Each row comes from the steps of one walk. Every step used is in the known rows, and no mark comes twice. Write the walk behind each row, first mark first.
Each row is shifted at random along 4 fixed directions that mean nothing.
Known rows:
B-Y-S-N-A: [ 253 -209  264  111   -9  121 -357  223 -321 -166 -224   -1  352 -379
 -103   15 -332  110  -42 -184  120   89  403  -82 -109   40 -182   81
   67  -27 -171 -252 -168  154  -83  138   75    6  -45 -205   24  -95
 -244  -56 -506 -209  -66]
D-T-Y-S-N-V-A: [ 120  -21   69  304    3   69  176   -7 -155 -238 -248 -406  347 -104
 -182 -139   77  -24  -95  -51  184  -32  122 -164  -77 -146 -236 -132
 -125 -150 -305  230 -221  183 -132  -90  189  314    3 -147  119 -157
   17 -317 -281  -21  -63]
T-D-U-Q-B-Y-S-N-V-A: [ 121  112  130  249    0    0   68 -120   41  -74  -40 -179  243   44
 -187  -53  -54   82   43  -66  -96  -48  100 -105  -21   12 -265 -133
 -147  244 -134  164 -198  201   82 -116  233  291  -28    3   36   21
 -138 -172 -276  -70   -2]
U-Q-B-N-A: [ 446   67 -213  341  -12   23  -41   60  -72   36 -123   -9  112 -169
 -311  -27 -273  -95   21   22 -105  152  169 -160 -180  113 -182  -37
 -202  367 -205 -114 -113   34  186 -130  238  396   -7 -198   42 -163
   -3 -237  -58 -289  -67]
D-V-N-U: [  97  -16 -365  -60 -323  196 -197  -19 -156   46   47 -360  -70  -40
 -641  252  -74 -331  -27  -92 -455   39   73 -128 -276  194  -51 -203
  250   94 -603 -263   11 -143  310 -165  205  425  296  285  -69 -175
    4 -635 -285 -347 -237]
A-N-V-U-Q: [ 158 -121  -74  255 -170  124   97  -93   64 -105  155   31   65   94
 -344  118  -79  -46  162  -76 -267 -231  140 -300  -20  319 -354   65
 -410  172 -150  -11 -281  -14   52  -54  217  363 -132  152  128 -119
  -30 -275 -101  -96  -33]
V-A-N-U-Q: [ 275 -158  -52  421 -267   -5   10  -10 -217 -287  123  195  241  -35
 -362  -28 -252  143  264 -130 -270 -106  244 -326 -153  230 -515  256
 -323   55 -116   50 -401  156  186  226   36  317  -87  -74  149   72
 -277 -198  -35 -180   41]
B-H-T-D: [  33  140 -171  -71   26  189   39  -18  138  175 -307 -535  159  -26
 -318  -42  -54 -135  -64 -221 -350  -29  222   -3 -387  130   53 -351
 -203   57 -369 -274  -86  -33    6 -250  293  443  187 -214  -64 -230
  -82 -364 -520 -179   73]
U-Q-B-Y-S: [ 335  -89  -35  263  -17  -68  -75  109   -2 -113  -35  -23  260   14
 -229   91 -237   13   28 -126 -191  188  218 -114  -79  143 -193  -29
 -301  388 -109   55  -91   58  186 -120  200  225  -15 -272  106 -199
  -57  -58  -13 -259    5]
U-H-B-Y-S-N: [ 196  -17  174  299  193   73  356 -227  187 -162 -263 -162  239  118
 -166 -198  151   29  -38  -53  -34 -102 -135 -194 -171  -65 -349 -175
 -688  256 -122  217 -239  -26   43 -206  297  340 -180 -318  175 -162
  101 -221 -105  -11  328]
U-Q-B-H-T-Y-S-N-A: [ 410   34 -370  223 -110  100 -268  114 -342  244 -230 -250   69 -195
 -563 -196 -542 -189  -36  -64 -201  223  299 -139 -521  145  -76 -159
  -16  254 -566 -401 -124  -34  122 -115  256  512  147 -250  -68 -216
 -181 -413 -354 -302 -120]
N-U-H-T-D-V: [ 162  -78 -262  228  -92  217   56   80 -413 -100  -75 -196  180  -34
 -578  -59   -2 -201  153 -135 -103  -15  225 -147 -213   88  -47 -133
  129  -46 -399 -213 -179  -30  142   74  120  398  208 -136  -85  -34
 -123 -449 -491 -387  100]
Q-U-N-A-V: [ 234 -114  -41  213 -164  -24  -13   71  245 -286   -4   93  203   64
 -258  372    9 -102  279  -62 -172  223  115 -122  147  286  -19  126
 -214  134  121  -40  -80   64   93 -178  181  140 -137 -262   37 -217
  260 -169  133 -418    6]
N-U-Q-B-Y: [ 411 -172  -54  482   79  126  132  137 -384 -200 -137  200  308 -155
 -362 -101 -114  -14   66   31   33   46  238 -251  -27   86 -291  150
 -160  197 -136   80 -280  107  124   85   86  338  -37 -165   42   11
 -209 -114 -188 -342   31]
N-A-V-U-H-B-D: [ 281 -205   -8  204 -334   25  -39  -14 -353  -69  164   77  248   56
 -471 -138 -283  117  284  -48 -410   29  308 -345 -247  386 -412  202
 -393   41 -254 -220 -335  -48   55  215  105  349  -82  -76   46   36
 -301 -227 -163 -275  128]
H-V-N-A-B-Y: [  51  -44  144  172 -157   69  247 -302  228 -277    5   74  -59   87
 -319   52  148   46  211   19 -286 -338 -118 -380 -179  285 -344  -41
 -531  153  -88   80 -299  101  154  -47  275  441 -172 -103  180  -50
   21 -321  -46 -113  349]
V-N-A-B-H-T: [ 143 -121 -119  104 -282   72  -39 -131    1 -290  -31  -44  -34 -197
 -266  224   79  -90  158 -164 -231 -199  202 -178 -153  451 -196   28
 -281   45 -142 -179 -196   28   59  -87  200  252   92 -109   77 -155
   52 -464  -45 -314  115]
N-V-A-B-H-T-Y-S: [  16 -103 -159  -48  -74  212   22  -87   99  -65 -324 -353  -69 -181
 -368  301  140 -371  -34 -218 -161 -237  203 -239 -177  359   34 -200
 -203  -39 -387 -260 -145   -9  -63 -282  302  354  121   64  -40 -325
  145 -560 -298 -320  -15]
A-B-H-V-N-U-Q: [ 194  -94 -267  123   35  218   53  -34   48   50 -223 -107 -105 -105
 -335  149   10 -191   86 -101 -303 -168  100 -214 -209  346  -14  -75
 -164    0 -264 -171 -220  -94  152 -150  228  373   92   33  -80 -142
  -90 -377 -237 -232  -88]
Q-B-Y-S-N-A: [ 327 -137  122    3 -106   25 -259  143 -245   70 -169  -13  289 -141
 -313  -55 -517   91  -29  -20 -147  174  302 -275 -197  184 -198   65
 -230  142 -186 -334 -161  -47  115   26  175  103 -124 -248  104 -207
 -153  -21 -403 -236   64]
N-V-U-Q-B: [ 259 -204  -66  380  -71  115  196  -10 -192 -200   60  137  204  114
 -520   -1  -45   -2  176   50 -170  -38   97 -354  -57  213 -432  142
 -401  232 -179  107 -322   96  113   56  156  454 -124  -21  118  -14
 -119 -227  -37 -313  118]
D-U-Q-B: [ 173   19 -357   60 -137   31  -50   33  104  198  144 -412   12  184
 -453  316  -91 -290 -115 -113 -475  248    8  -19 -140  220    2 -301
  -48  340 -425  -37  139 -194  309 -412  332  412  300  103   -6 -305
  160 -458  -87 -350 -237]
Q-B-D-T-Y: [ 170  -60   43  -13  -24  -34  -59  149   90 -339 -187 -329  335 -108
   58  321  176  -65  -83 -340   42  104  345   44  239  162  105 -103
  -87   17   67   47   58   37   16 -297  214  -29   98 -321  -59 -328
  207  -70  -12 -365   20]
T-Y-B-H-V-A-N-U: [  13  104  290  167  217  191  301 -107  213 -155 -306 -382   67 -115
   76  -44  432 -165 -177 -191  133 -371   14 -113   96  -38  -69 -303
 -332    6 -168  344 -183  217 -116 -372  315  401  -34 -101  100 -159
   68 -306 -225   82  -28]
B-Y-S-N-U-H-V: [ 223 -115  296  249  188  171   61  -47 -174   20 -261   71  304   16
 -338 -387 -379  196    1  154  -23   17   20 -374 -308  -94 -450   17
 -425  123 -272  -17 -354  121   69  148  154  321 -320 -140  152  -31
 -343   12 -582   76  160]
U-H-T-D-V: [ 167  173  -95  315  -67  -26  352 -192 -115   57   55 -159  240  395
 -494 -519  -95  140  266  108 -228   19 -106 -225 -356 -103 -404 -220
 -427  137 -309  107 -281   44  245  103  210  547  -71 -376  181   44
 -163 -270 -374   18  453]
Y-B-D-V-A-N: [-123  -51  183 -273  -47   97 -117  -25  294  133   34 -404  137  239
 -220  218 -106 -148 -181 -122 -468  101    4  -21  -67  311  -92 -213
 -455   98 -324    3    8  -85  219 -303  223  303    7   73  150 -278
   11 -125 -233  -30 -230]
A-B-N-V: [  60  -71  -64  -78   97  181   16   29  382  114 -264 -222  -70 -134
 -114  484   74 -309  -85 -107 -218 -146  113 -143   78  392  132 -143
 -345   18 -117 -277  -52 -181   34 -309  288  152   55  133   55 -328
  246 -267 -243 -241 -204]
T-Y-S-N-U-H: [ -35 -133  137  123  -38   56  -97   92  -28  182 -163 -364  285  287
 -463  -50 -461  -56 -102  -83 -326  156  109 -234 -289  114 -196 -163
 -511   60 -468 -104 -172  -20   52  -46  188  365  -37 -134  288 -158
 -185 -120 -433   -2  -76]
A-V-N-U-H-B-D-T: [ 117 -203  -77   57 -331   76   -1 -108   32 -162   60 -171  198  196
 -442   85 -106  -21  215 -185 -527  -54  248 -354 -229  365 -230   45
 -441   70 -313 -143 -253 -108   92  -19  178  294    4   53    3 -136
 -113 -286  -98 -244   -6]
T-B-H-V-N-A: [   0 -121  289   97 -108   63   -3   -6  235 -383 -166 -204  294   47
  -76  208  261  153   88 -454 -264 -121   96  -26  -17  121 -193  -39
 -545   62   14  183 -175  124  -35 -159  151  234    8 -396  169  -14
  -59 -168   93 -175   37]
D-U-V-N-A-B-H-T-Y-S: [ -51    2 -167  -39  -69   61   81 -285  454  -22   93 -452 -129  344
 -391  331  192 -250  -16 -154 -473  -34 -166 -114 -126  310  -69 -346
 -422  246 -333   72   42 -141  165 -496  418  361  131  138   73 -376
  229 -529  -97 -153  -21]
B-D-T-Y-S-N: [ -99  -91   78  -95    6   39  -94   28  155   58 -173 -542  378  290
 -298   56 -326  -26 -188  -69 -393  310  143  -82 -228  207 -134 -189
 -558   15 -401  -45  -26  -51   52 -207  221  301    4  -68  118 -320
  -79  -32 -323  -20 -113]
Y-S-B-D-V-N: [  76 -118  115  -82   75  162 -232  130   95   79 -238 -307  232  -26
 -247  216 -219 -161 -235 -160 -132  143  224   10 -118  168  -27  -72
  -30   60 -317  -40   32  -13  154 -140  126  167   35  -40   51 -148
    5 -134 -334 -179 -235]
A-B-H-T-Y-S-N-V-U-Q: [ 101  -67 -156   88  176  231  111  -41  154   98 -341 -347 -100 -146
 -214  169  129 -320 -104 -172 -140 -235  136  -73 -111  293   58 -248
 -260    9 -275 -149 -183  -85  -69 -326  301  316  120   31  -72 -291
   48 -408 -337 -169 -143]
T-Y-S-N-V-U-Q-B: [ 206  -72  159  332   15   57  -62  123 -177  -77 -197 -180  245  -42
 -228  -91 -193  -22  -62 -156   98  -26  223 -162  -53  -41 -218  -67
 -157   84 -280   91 -225  198  -62  -17  173  280  -57 -179  131  -47
 -161 -155 -267  -88  -75]
T-B-N-A-V-U: [  35  -70  272    3 -103   85  -67   72  225  -82  -68 -316  207   40
 -117  247   37  -16  -17 -301 -388  -71  157 -111    9  181 -140 -107
 -630  142 -146  -34 -120  -32  -14 -184  207  231   18  -95  184 -114
    0 -167  -59 -134 -180]
U-N-V-A-B-H-T: [ 196  -67 -267  160 -105  121   23 -182   13 -103 -184  -39  -45  -67
 -553   49  -70 -258  136   42 -210  -95   24 -286 -295  318 -160  -34
 -283  155 -391 -223 -201   40  109 -134  294  514   69  -99  -19 -249
   75 -539 -179 -334  180]
V-U-Q-B-H: [ 296 -265  -28  432 -103  -45   32  158 -159 -362  266  114  380  222
 -359  112 -132  229  253 -230 -397  132  235 -148    5  201 -452  219
 -435  288   52  258 -287  121  239  135   38  245  -23 -219  113   32
 -298    8  175 -329   60]
D-V-U-H-T: [  85  -74  -75  208 -165    6  130  -27  -27 -290  279 -195  214  274
 -406  157  240   26  176 -227 -344   22  -14   -2   38   12 -299 -103
 -101  125 -115  236 -114    6  252  -17  107  264  116  -50   54  -45
  -38 -311  -28 -260   65]
S-N-A-B-D-U: [ 141  -63  106  270  132  181  163 -130  -21  142 -284    6   45 -232
 -229  -59 -108 -143 -190  252   55  -71  -93 -111  -49  222 -303  -12
 -297  -22 -162 -158 -268  -12  -49 -162  209  353 -135   70   99 -104
   49 -267 -339 -130 -151]

Write each row's walk:
[ 201  -13   72  146  155  130  148  -35  368 -408 -330  -98  106 -258
   -2  430  368 -160   -9 -305  120 -206  132 -138  246  100   56  -79
 -228  175  254   -2  -82   64   58 -338  255   37  -86 -206  -51 -312
  347 -187   16 -410   69] : Q-B-N-U-H-V-A
[ 137  218   75  330    0   -6  350 -169   81 -155  -74 -133  193   43
 -203 -209  190   62  148  -86  -88 -271   85  -66  -77  -38 -273 -176
 -314  143  -77  208 -297  182   67   34  185  403   26 -241   95   91
 -113 -238 -286  -73  265] : H-T-D-V-A-B-N-U-Q
[ 319  -86 -330  187 -168  180  -57  -32 -385   65 -106    0  -19 -143
 -575  -86 -225 -171  131   86 -163    6  163 -366 -324  267 -262   45
   -4   -1 -552 -232 -245   31  167   48  193  517   68  139  -90  -39
 -179 -504 -304 -314  -35] : N-V-A-B-D-U-Q
[ 231  -25   40  270  130   85  115   86  262 -517 -331 -288  299  -88
   76  292  436 -122   75 -378  290  123  139   99  238  -99  131 -123
  -54  -11  165  237  -23  107  -77 -364  217   -4  -76 -439 -114 -249
  392 -216  120 -314   15] : Q-U-H-B-D-T-Y-S-N
[ -69  -63 -104  -87  -83  224  -71  -36  203 -157  -32 -462  -47  -61
 -171  428  266 -406  -58 -419 -159 -247  239   15  103  334  191 -308
  -81   10 -229 -182   27 -145  -14 -405  292  180  196  109  -87 -400
  253 -462 -282 -212 -182] : A-N-U-H-T-Y-B-D-V
[  87  -47  223   92   38   72  151 -114  205 -162 -356 -407  383   78
 -155  -17   67  -10 -217 -224 -145  -39  117  -88 -175   89 -214 -122
 -674  127 -261  166 -154  -61 -127 -235  278  344  -31 -252  124 -161
   55 -176  -70  -95  136] : H-B-D-T-Y-S-N-V
[-161  -26   90   48   41   13  246 -259  463 -343  -94 -475   94  255
 -196  271  451 -224  -27 -281 -168  -89  -47   31    7  223  -53 -374
 -631  218  -79  185   27   -8   39 -448  326  266   73 -293  147 -387
  396 -389    1 -178  261] : U-H-T-Y-S-B-D-V-N-A
[  21 -187   64  159  153  246   32  -38  144   15 -369 -170   48  -97
 -337  200 -123 -255 -119 -107  -18 -164   17 -186 -132  160  -84 -108
 -151  -44 -226 -167 -250    1   28 -133  168  224 -133   41   41 -199
   33 -252 -422 -166 -177] : Y-S-N-U-H-V-A-B
[ -12 -110  183   79 -125   74  222 -204  287 -194    5 -161  115  238
 -209   60  183  -69  134 -151 -319 -245  110 -288    1  300 -215  -94
 -610  119 -149   96 -255   52    5 -168  234  291 -107    9  100 -161
    1 -202 -108  -97   59] : A-V-N-U-H-T-Y-B-D
[ 121  -37   25   95   88  250 -100  -13  -37  171 -467 -222  101 -249
 -322  -67 -295 -155 -109  -86   68 -150  191 -156 -291   80 -103 -108
    3  -93 -364 -319 -287   81  -91  -36  177  275  -96  -23  -24 -113
 -139 -284 -639 -105 -153] : Y-S-N-V-A-B-H-T-D
[  84   81  205  148  -70    4  113  -74    0 -152 -140 -294  225   48
 -207 -174   85   -4  -45 -172   -9 -119  184  -34 -156   28 -211 -195
 -344   81 -265  163 -128  153  -37  -48  209  358   60 -382  171  -53
  -24 -271 -290  -80  263] : H-T-Y-S-B-D-V-N-A
[ 181  -25 -198  119 -176   53  -44  -51  -96  -12   38 -125   84   54
 -492   95 -102  -45  129  -54 -413   72    5 -202 -175  112 -272  -16
  -86   30 -308  -68 -167  -73  331   19  108  309   81  130   29  -61
 -133 -361 -190 -208 -125] : D-V-A-B-N-U-H
[ 179   55  -33  163  -10  122  140  -69 -118 -194   75 -335   83   67
 -287  -43  335  -78   41 -192 -115 -120  -29  -24  -11 -180 -223 -273
   65  129 -294  261 -100   47  178 -129  198  305  108   33  -69  -69
  -47 -429 -219 -107   11] : D-V-U-H-T-B-Y-S
[ 255 -174 -175  299 -181    6  -60  171 -247 -234  227 -167  226  170
 -471   82 -151   29  189 -298 -452   90  314 -128 -170  221 -257   -9
 -302  267 -230   60 -199   51  211   35  144  365  177 -209   20  -76
 -247 -232    7 -361   67] : V-U-Q-B-H-T-Y
[  65 -188 -195  110 -323  113 -113  -57 -182 -120   58 -193   91  242
 -709    9 -327  -87  192 -120 -490   21  161 -387 -462  318 -271  -49
 -434  141 -533 -205 -217  -43  256   66  175  445   86  -87  163 -128
 -174 -412 -271 -230  157] : V-N-U-H-T-Y-S
